Here is a tiny trained network, its code and every weight. The questions are about switching its units off for an input and a class, where a switched-off unit gives its printed mean instead of its output.

import numpy as np


def w(rows, s, z=0):
    codes = np.array(rows[::2]) - 128.0
    scale = np.full(codes.shape[1], s)
    scale[-1] = z or s
    return codes * scale


def f(y):
    return y / 2 * (1 + np.tanh(0.7978845608 * (y + 0.044715 * y**3)))


def log_softmax(a):
    a = a - a.max(-1, keepdims=True)
    return a - np.log(np.exp(a).sum(-1, keepdims=True))


def net(x, mask):
    res = np.array(x, float).reshape(1, 6) / 4 @ E
    y = f(res @ A[0][:, :-1].T + A[0][:, -1])
    res = res + np.where(mask, y, B[0][:, -1]) @ B[0][:, :-1]
    return log_softmax(res[-1] @ U[:, :-1].T + U[:, -1])


A, B = {}, {}
E = w([
[169,124,78,183,179,53],'x0',
[255,60,103,73,132,135],'x1',
[191,116,80,145,46,107],'x2',
[90,167,79,106,181,227],'x3',
[57,147,179,75,133,86],'x4',
[186,222,170,179,100,164],'x5',
],0.0096)
A[0] = w([
[183,88,59,100,121,165,253],'n0',
[120,118,144,10,146,158,228],'n1',
[180,161,144,171,30,141,202],'n2',
[131,116,132,187,198,118,228],'n3',
[154,132,155,209,80,136,187],'n4',
[51,181,110,152,183,147,192],'n5',
[119,33,139,124,77,34,183],'n6',
[203,97,135,136,188,64,150],'n7',
],0.011,0.004)
B[0] = w([
[189,114,101,56,124,180,234],'n0',
[80,114,163,59,172,190,200],'n1',
[219,203,176,64,115,55,219],'n2',
[120,154,50,171,118,134,177],'n3',
[205,179,153,132,97,52,188],'n4',
[70,186,168,221,24,174,205],'n5',
[79,57,114,113,129,59,251],'n6',
[125,125,2,123,212,113,221],'n7',
],0.0092,0.012)
U = w([
[202,123,121,237,143,119,3],'0',
[63,157,244,111,160,168,181],'1',
[172,97,52,128,194,118,74],'2',
[94,185,143,254,66,146,220],'3',
[225,195,171,107,110,68,156],'4',
[66,47,148,114,129,34,121],'5',
[169,75,148,66,134,234,77],'6',
],0.0094,0.0027)

Each question gives the input, the list of numbers given to net, and the class t.
The units are the neurons (one row each of A and B). Each row of codes is followed by its name. A weight is (code - 128) times the scale printed after its matrix; where a second scale follows, it is the last column's (A, B and U).
mask holds one flag per neuron, in row order. A switched-off neuron (its flag False) gives its mean, the last column of its row in B, instead of its output. The means were averaged over made-up inputs and are rounded, as every weight is.
A unit's drop is (log p(t) with every unit on - log p(t) with that unit switched off) / (log p(t) with every unit on - log p(t) with every unit switched off).
The circuit of an input: a set's keep is (log p(t) with only the set's units on - log p(t) with every unit switched off) / (log p(t) with every unit on - log p(t) with every unit switched off). Starting from all 8 units, units are removed one at a time, each time the one whose removal leaves the highest keep (on an exact tie, the one counted first), for as long as the keep stays at least 0.8.
units of the circuit, in order: the units of the circuit, biggest drop first
top k neurons: the k neurons with the biggest drops, biggest first
drop of u: that unit's drop, to one decimal
input [3,8,6,8,-4,2], class 6: top 2 neurons => n0, n6
input [8,-6,-2,3,2,-8], class 3: units of the circuit, in order => n5
input [4,-3,6,6,-3,-6], class 3: top 2 neurons => n7, n1
input [0,-3,3,5,-6,-6], class 6: units of the circuit, in order => n0, n7
input [3,6,-6,2,7,0], class 1: top 2 neurons => n1, n0
input [5,-1,1,-3,3,1], class 5: units of the circuit, in order => n0, n6
input [2,2,-7,4,-1,-8], class 1: top 3 neurons => n5, n1, n7
input [-6,-7,-4,-4,7,-8], class 1: top 3 neurons => n5, n1, n7
input [-4,-5,2,5,4,1], class 3: top 3 neurons => n5, n0, n2
input [0,4,-5,3,-8,7], class 4: top 2 neurons => n2, n4
input [0,8,-3,4,0,-8], class 6: top 2 neurons => n1, n0
input [-4,-1,4,2,-7,-8], class 6: top 2 neurons => n7, n0
input [-1,-2,8,5,7,1], class 1: top 3 neurons => n3, n4, n7
input [-1,7,5,4,-2,-4], class 6: units of the circuit, in order => n0
input [2,1,8,2,-5,-2], class 4: top 3 neurons => n2, n4, n1
input [1,3,-4,3,-5,-3], class 6: drop of n0 => 0.3
input [6,-3,-4,0,6,8], class 3: drop of n4 => 0.0
input [7,-2,-4,5,-1,-6], class 3: drop of n5 => 0.3
